Where the symbols take the elements:
κ: daz->zar, pek->gib, nak->sar, mub->rud, mib->guz, feg->fut, rin->lep, pup->vur, vil->feg, pab->rem, pon->rin, nas->ras, fab->zap, ruf->pur, nov->pur, lek->ril, pur->rud, bod->pur, sar->vur, saf->ruf, guz->vil, pok->lep, tuv->ril, zel->fen, guk->vur, ril->siv, geg->pok, kel->zap, sok->pab, luz->feg, bot->pup, dek->zus, ser->lek, ruv->vur, vod->vam, lag->nef, kod->mig, fup->vad, vab->lep, mig->pon, nef->ruv, met->sok, fut->kel, zar->kaz, siv->luz, zap->lag, keb->mib, rud->ras, rek->vof, riz->bod, vur->daz, gom->ros, nos->vab, ros->keb, vam->saf, lep->feg, kaz->vod, git->fiz, gib->gom, ras->met, nug->kaz, vof->bod, zus->nas, rem->sok, vad->pok, fen->rek, fiz->nug
ψ: daz->ruv, pek->nov, nak->vil, mub->riz, mib->nef, feg->pok, rin->mig, pup->nug, vil->mib, pab->met, pon->vab, nas->dek, fab->fab, ruf->vam, nov->fup, lek->gib, pur->vof, bod->sok, sar->geg, saf->vod, guz->keb, pok->rin, tuv->gib, zel->guk, guk->pup, ril->mub, geg->pon, kel->feg, sok->ras, luz->rek, bot->fiz, dek->pab, ser->lek, ruv->lag, vod->bot, lag->fab, kod->siv, fup->luz, vab->fab, mig->mib, nef->zar, met->rud, fut->lep, zar->vur, siv->tuv, zap->sar, keb->nak, rud->tuv, rek->zel, riz->bot, vur->pon, gom->pek, nos->rin, ros->sar, vam->kaz, lep->fup, kaz->daz, git->saf, gib->ser, ras->pur, nug->bot, vof->fen, zus->rem, rem->sok, vad->nov, fen->sok, fiz->ruf

The rows follow the links: the fewer symbols apart two elements are, the more alike their rows tend to be.

Each row is also shifted at random along 6 hidden directions that mean nothing.

Some elements, each with a row of numbers:
fut: [ -25  -12    3    7   -2   -1   -6  -31   -6  -39  -23   49   30  -36  -44   -8  -46   37    6   26   12  -16   25  -15    3    9   13   -9  -32   33   29    8  -27   -8    0  -25    3   16  -27   41  -12  -16    8   17   20   52  -38  -22   12   27  -39   25   12   49  -36   22  -37   -5   23  -34   -3   19   39   20   41   13]
zel: [  54   24    4   -4   32   10   11  -24    0  -12  -24  -63  -11   26    1  -12  -41   29   -2  -11   11   10  -39   57  -50  -14  -20  -14  -24   -9  -46   29   -6  -21  -17   -7   22    5  -15   40   -4    6  -29   11   18   11    7   12   -6  -20   25   -7  -14  -15    8   14  -43   12    9    9    1  -28   15   33    7   21]
lek: [  45  -45   23   14    3  -55   -3   18   23    3   18  -79  -12   70    3   -4    8  -13    1  -13  -39    6   41   29   42   -8   19   -6    5    4  -30   49  -21  -21   -6  -26   26  -22  -14   -9   12    5   -2  -27  -12   41   12   -6  -28   -8  -11    5  -44  -24   66   -9  -23   14   18  -10   38   50  -22   -8   27    3]
fiz: [  31    9  -52  -26  -39    1   -9   30    9   11   30   30  -21    1   21   26   41    2   35   -1  -24    7   -5   -6    3    3   13  -34   -9  -39    0  -44   65   27   17   36  -38  -29    8   23   14   38  -36   17   -7   35    3   -1   41  -15    5   29   20  -11   -5  -18  -26    7  -10   21   -9   -4   -1   -6  -28   31]
pok: [  24   34  -10   -3   24    1  -18  -35   22  -41  -35   43   33  -12   11   -8  -57  -23    4   31   26  -28   27   19    3  -10   18   32    3   16   17  -10  -21  -77    6  -10  -12   -8  -26   24    6  -40    4   10  -26    3  -14   -5   13   -6  -20   13    9   21  -25   55  -10  -32    2    1  -11   -5   34   19    9  -23]
geg: [ -71    9  -31   -5    1    6    5  -23   -6   14  -23   64   11  -62  -38   12  -37   38   -5   58   -5    5   14   14   11   20  -15   -8  -60   24   47  -18    6  -25   31   -7    0   44  -53   62  -25  -18   11   32   16   33   -9   41   38   -4  -28   20   19   38   -8    9  -46  -25  -13  -36  -12   24   32   61   -1   -4]
mig: [   7   44    7   14   45   35  -12  -33   44   12  -28   42   18  -15   26  -18   21  -60  -19   -2    0  -12   15  -16   30  -14  -16   60   17   14   27  -13    2  -50    5    2   -3   10   -2  -39   17  -33   25  -25  -55  -94   21   31  -28  -19   46   -9   24    1  -12   29   77  -42  -40   38   -3   -6   -5   -6  -57  -75]
ril: [ 149  -23   19   29   37  -35   -1   18   14  -50   11  -81   38   51  -15  -23  -45   -8  -43   -8  -17   38   -1   60  -28  -38   29   31   42   26  -17   62  -68  -16  -27  -71   25  -33   23   47   51  -50   -1   19    6  -31    2  -13   -5  -17  -17  -22  -82  -36   40   20    2    7  -23   24   27   20   -1  -18   74   14]
guk: [ 103   47  -25  -24  -41   39  -26   18  -10   29   -6  -19  -27  -28   59   -7   31    7  -17    1   34   25  -68  -16  -44   -4  -48  -34  -17  -27   -4  -32   45   -7   15   64  -25    3   11   12   -2    1  -11   71    5   -5   54   65   44   -9   38  -10   20  -23   23  -13   -8  -28  -43   45  -18   -5    1   32  -14   10]
vur: [   7   15   -5   -2  -21   32    9   32  -26   69   27    5  -49  -64   11    9   47   27  -45  -26   26    3  -53  -17   10  -14  -43   13  -27  -12    9   12   -7   42    7   25  -14   34    6  -25  -23   19   25   20   -8  -34   32   41  -10   -5   45  -16   31  -16    1  -33   51   -6  -28   -8   12    6  -19   18  -28   16]
met: [ -20  -27   17   16    0   25   21    5  -62  -18   -3  -30   51  -25  -35  -40  -15   23  -40   30   30   33  -22    4  -71   25  -25  -21   23    0   34  -16  -38   34    7   11   -4    3   19   20   10  -42   23   58   75  -38  -17    1   54   29  -40    5  -39   -4   14  -31   29  -20  -23  -13  -35   -4    0   -4   29  -21]
siv: [ -46  -20   30   30  -42  -33   -3  -12   38    6   16   24   40    3  -68   13   37   33   45   -1  -15  -17   39  -28   22  -20   57    7   -6   27   25   27   38  -16  -29  -19   35   31  -37  -30   12  -21   -2  -60  -50   27   12    8  -15   15   33  -29   -7    6  -40   58  -27   -8   11   21   31   19  -21  -26  -34    3]
mib: [ -20   25   -7   14   25  -12   21  -30   16    1  -26   72  -12   -4  -36   40  -20  -13   29   18  -25    6   13  -29    4    8   19   51   10   22   14   -4   28   -9  -27  -58   48   56    0  -10  -18  -15  -18  -88  -29  -33   10    0  -56   11    7  -58    9   43  -54   32    8   34   -4    5    0  -47  -22   -9  -11   -2]
ser: [  35   10  -19  -19  -24  -60  -38   24   27  -60   -3  -64   11   69   58   10  -37  -45   31   28  -23   22   27   34   -9   -2   34  -13   32   12  -30   -6   11  -74   12  -12   -5  -61    3   48   28  -30  -40   24  -17   59   11    9   29  -22  -36   -7  -56  -23   69   39  -83   -1   -2   29    7   30   21   11   68   -7]
fup: [  70   17   16   -1  -28   19   -6  -39  -29   -1   -7   37   11  -39   -3  -35  -21   30  -16   33   55  -39  -20  -36    0    2   -5   21   40  -13   59    8  -19  -29   -8   53  -10   34  -32  -34    5  -52   31   29  -35   -5    8    6   16   52   -2   17   -9   39  -70  -11   54  -25  -43   38  -16   12  -25  -26    6    2]
zus: [  10   -9   18    0   56  -18   26   17  -12  -44   -4  -39   22   34    0   -2  -50  -53  -13    0   18   -7   26   59  -33    3    8   42   39   16  -33    4  -68  -23    4  -38  -10  -35   33   -3   -1  -15    4  -22   29  -61  -34  -41   -5  -21  -45  -28  -32  -36   34   21   22    3   48  -47  -27  -46   22    7    9  -55]
bod: [ -46    9    4    1   43   39    8  -27  -13  -49  -18  -73   45   22    2  -59  -51   22  -31  -11   25   29  -45   58  -87   -2  -18  -35   13  -26  -19   -4  -29   12  -19   13   -4  -46   10   57   34  -28   -4   82   65  -18   -4   -8   41   -5  -10   24  -41  -23    4  -16   -4   -9  -31   31  -22  -23   13   -2   32   22]
dek: [ -58   -5   10    6    9   -6   26    7  -34  -16    3   12   23  -16  -16    5  -20  -18  -10   32   19   -9    4   12  -29   19   -6   33   39    6   13   -8  -36   -5   20    1  -16    3   13  -18   -8  -15   13  -21   25  -60  -36  -22   12   10  -28  -13  -18    0    4    5   35  -12   12  -33  -38  -34    6    6  -10  -53]
vod: [  16   -8  -21  -24    2   -5   -8   40   39   22   30  -11  -31   41   26   27   52  -20   26  -62  -19   -8   24   23   39   -9   24  -40  -29  -39  -39  -29   36   40    3    6  -24  -58   15   -5    6   61  -12   -7    0   37   11  -30    3  -34    6   22   32  -43   23  -12  -24   21   38  -20   22    2   -8  -14  -31   34]
nov: [  78    0   30  -12  -48  -10  -16  -16   -9    4    0    5   -3    8   15  -13    6   11   25   15   41  -40    6  -38   21    8   17  -12   35  -21   26    1   11  -27   -9   57   -1   12  -29  -56   -5  -17   15   -6  -37   37   22   -7    0   44   -7    6   -8   22  -39   -2   10   -3    0   21    5   14  -41  -33    5   12]
nef: [ -18   26    5   -5  -61    9  -29   32   -1   17    7   47  -37  -49   52   30   78  -26   14  -28   23  -13  -31 -106   16   -7   -7   15    6   12   -4  -29   43   16   -5   21   -9   11   47  -69  -16   17    2  -29  -44  -19   31   29  -21   18   46  -49   53    3  -20   21   29   -7    8   18    0  -15    0  -13  -15  -11]

Start here and follow the symbols in turn, left to right. Where do you end up?
Answers are names.
[  38   10    3    3   26    9  -21    1   48   13  -25    1    8   10   19    5   24  -45   -7  -22   -5   -7   42   15   43   -9   -7  -16  -60   24  -16  -23    6  -41   16  -11    3  -15  -13    2  -11   12   17    0   -9    7   11   22    4  -39    8    8   40  -32   46   30  -23  -40   38  -43    8   17   31   42  -37  -46]
κ κ κ κ ψ -> lep
[ -95    6   12    0  -31   37    8  -47  -25   35  -19   -7    5  -34  -35  -29   11   80    9   19   18   -2  -42  -16  -29   19  -37  -58  -44  -20   20   -1   41   14   -4   58   14   61  -55   13  -20    5   -1   27   27   44   17   44   19   34   38   21    9   30  -32  -19  -31  -17  -25   28   -7    9  -15   19  -31   25]
ψ ψ ψ ψ -> nug
[ -71  -37   24   15    0  -13    1   11   10  -43    4  -56   59   34  -39  -24    2   12    9  -26    9   19   24   22  -28   -4   38  -43   -6    6   -3   -9  -10   13  -21  -27   16  -44    2   17   27  -26   10   24   36   20    0  -18   33    1  -33  -10  -38  -37   15   19  -38  -10   21   -9   10   14   -1  -22   28   16]
ψ ψ κ ψ -> pek
[-132   16  -12  -10   -4   -6  -30   -8    4  -52  -16   20   -1  -12   39    6  -25  -21   16    4   -6  -16   -1  -37    0   -4    0   11   -1   39  -24   -7  -13  -17    8  -14  -18  -27   37   21   -5   13  -18    4    0   20  -44  -18  -11   -8   -5    5   29   13   11   43  -32   -4   30   -1   -8   -7   66   15   43  -18]
ψ ψ ψ κ κ ψ -> fup
[  16  -16   -8    6   16   17    7  -33  -24  -13  -22   26   36  -53  -45  -25  -53   52  -36   42   14    5    5   23   -2   12  -13  -17  -47   23   51    5  -51   -5   17  -13    0   23  -45   66   -1  -34   35   74   40   30  -22    9   40   16  -48   43   -2   35  -11  -17  -17  -32  -14  -35   -5   42   33   43   36   11]
κ κ ψ ψ -> fup
[ -15   30    3   10   70    8   19  -41   24  -10  -36   42  -11   24    6    9  -31  -51    5   -1  -17    3    1   -6    8    2    7   58   35   -1   -2   -7   -1  -20  -27  -50   42   26   10  -26    3  -25   -5  -70  -25  -68   18  -11  -64    1    6  -38    7   26  -33    8   53   33  -21   21   -3  -45  -28  -23  -10  -16]
ψ ψ κ ψ ψ ψ -> vab
[ -27  -25   13   22  -13   -7   43   33  -51   41   39   10  -47  -69  -56   29   -4   69  -45  -23    7    2  -45    0   -2  -26  -17   58  -19   32   -2   79  -60   73  -11  -51   10   62   15   -2  -26   22   14  -25    9  -29  -19   -6  -45   10   23  -36    2   13  -26  -21   41   27    3  -44   26   -8    1   12   14   48]
ψ κ κ κ -> vur
[   0  -29   10   41   -2   -8   22   -6   19   28    3   29   44  -23  -94    8   13   48   -6    7  -22   22   26    9   12   -9   24   -4  -53   30   38   24   12    9  -18  -47   38   45  -45   29    6  -20   15  -23    2    9    8   31    2    1    6  -20   -8    9  -14   23  -24  -14   -9  -21   27   30  -10   13  -22   10]
ψ κ κ -> feg
[ -59   41   -3  -30  -38   -4  -25  -27   21  -34  -22   34   23   -8   25   -6  -30   -2   44   22   50  -48   20  -12   15    3   38  -17   12  -13   29  -43   29  -71    7   47  -22  -16  -48  -14   -4  -33   12   26  -42   56   14   -6   34   23  -24   12    8   14  -49   48  -37  -24    6   22  -13   11   -3   -5    7    3]
ψ ψ ψ ψ ψ -> zel
[  32   -2   14    5   -9    3    9    5  -44  -25   -8    0   27  -12   -3   -4  -15  -22    1   41   25    7  -11  -12  -59   27  -10   16   49   11    5  -18  -16  -11   13   20  -18    7   26  -15   -6  -25   -5   -5   30  -52  -21   -3   24   15  -27  -22  -25    2    5    6   29  -18    1   -8  -51  -45   13    0   -4  -57]
ψ κ κ -> rem
[  17   16  -51  -37  -44   -7   -9   53   18   16   13   -9  -24   -2   11   40   27   20   29  -18   -3   32  -11   36  -19   -6   10  -66  -68  -21  -23  -46   61   15   15    7  -24  -29   -5   67   -7   36  -31   49   22   75   33   37   67  -37   -3  -10   25  -44   29   10  -92    3   22  -18    3    4   19   48   -2   54]
κ κ ψ κ -> vur
[  25  -29  -29    5  -41  -16   12   23   -6  -23   24  -19   36    1  -68   11   -1   78   31    2  -20   48  -17   30  -64    0   37  -64  -30   -3   -2   -3   38   51  -15  -27   -1  -12   -4   92   28    1  -40   39   47   65  -12    1   61  -10  -15   -1  -32  -12  -13   12  -91   13   -6    9    9    2   14    5   30   75]
κ ψ κ ψ ψ κ -> ras
[ 106  -44   14   32   34   -1   22   -8    3   39   -8   14    9  -19  -67    1  -11   31  -29   10  -17    3   33   32   29   -5  -12    0  -63   33   11   35  -34    6    7  -39   30   48  -39   30  -20    6   24  -10   30   14  -19    7   -5  -12  -14   17   11    7   13  -12  -16  -12   24  -74   16   32   23   39  -17  -12]
ψ ψ κ -> guz
[  28  -19   25   21   47    1   29  -36    0  -26  -15  -47   34    4  -78  -35  -78   72  -34  -15   22    4   -5   77  -30  -23   16   -5  -36   12    5   59  -72    0  -34  -56   38   16  -46   61    7  -38   21   33   35   23   -9  -14   -5    5  -28    5  -43    4  -27    7  -26   11    2  -21   22   15   -4   11   50   56]
κ κ ψ κ -> feg
[  98  -16  -29    1   47    8   45   29  -24   39   45  -27  -41  -10  -17    7    3   29  -50  -41  -12   13  -37   71   -3  -29  -20   25   -6  -28  -14   48  -42   67    1  -27  -15   -3   15   21    8   41   -4   10   19  -38  -15  -20  -19  -30   16   17   -8  -24    4  -51   48   32  -22  -14   18  -11  -22   -8   -5   53]
κ κ ψ κ -> pup
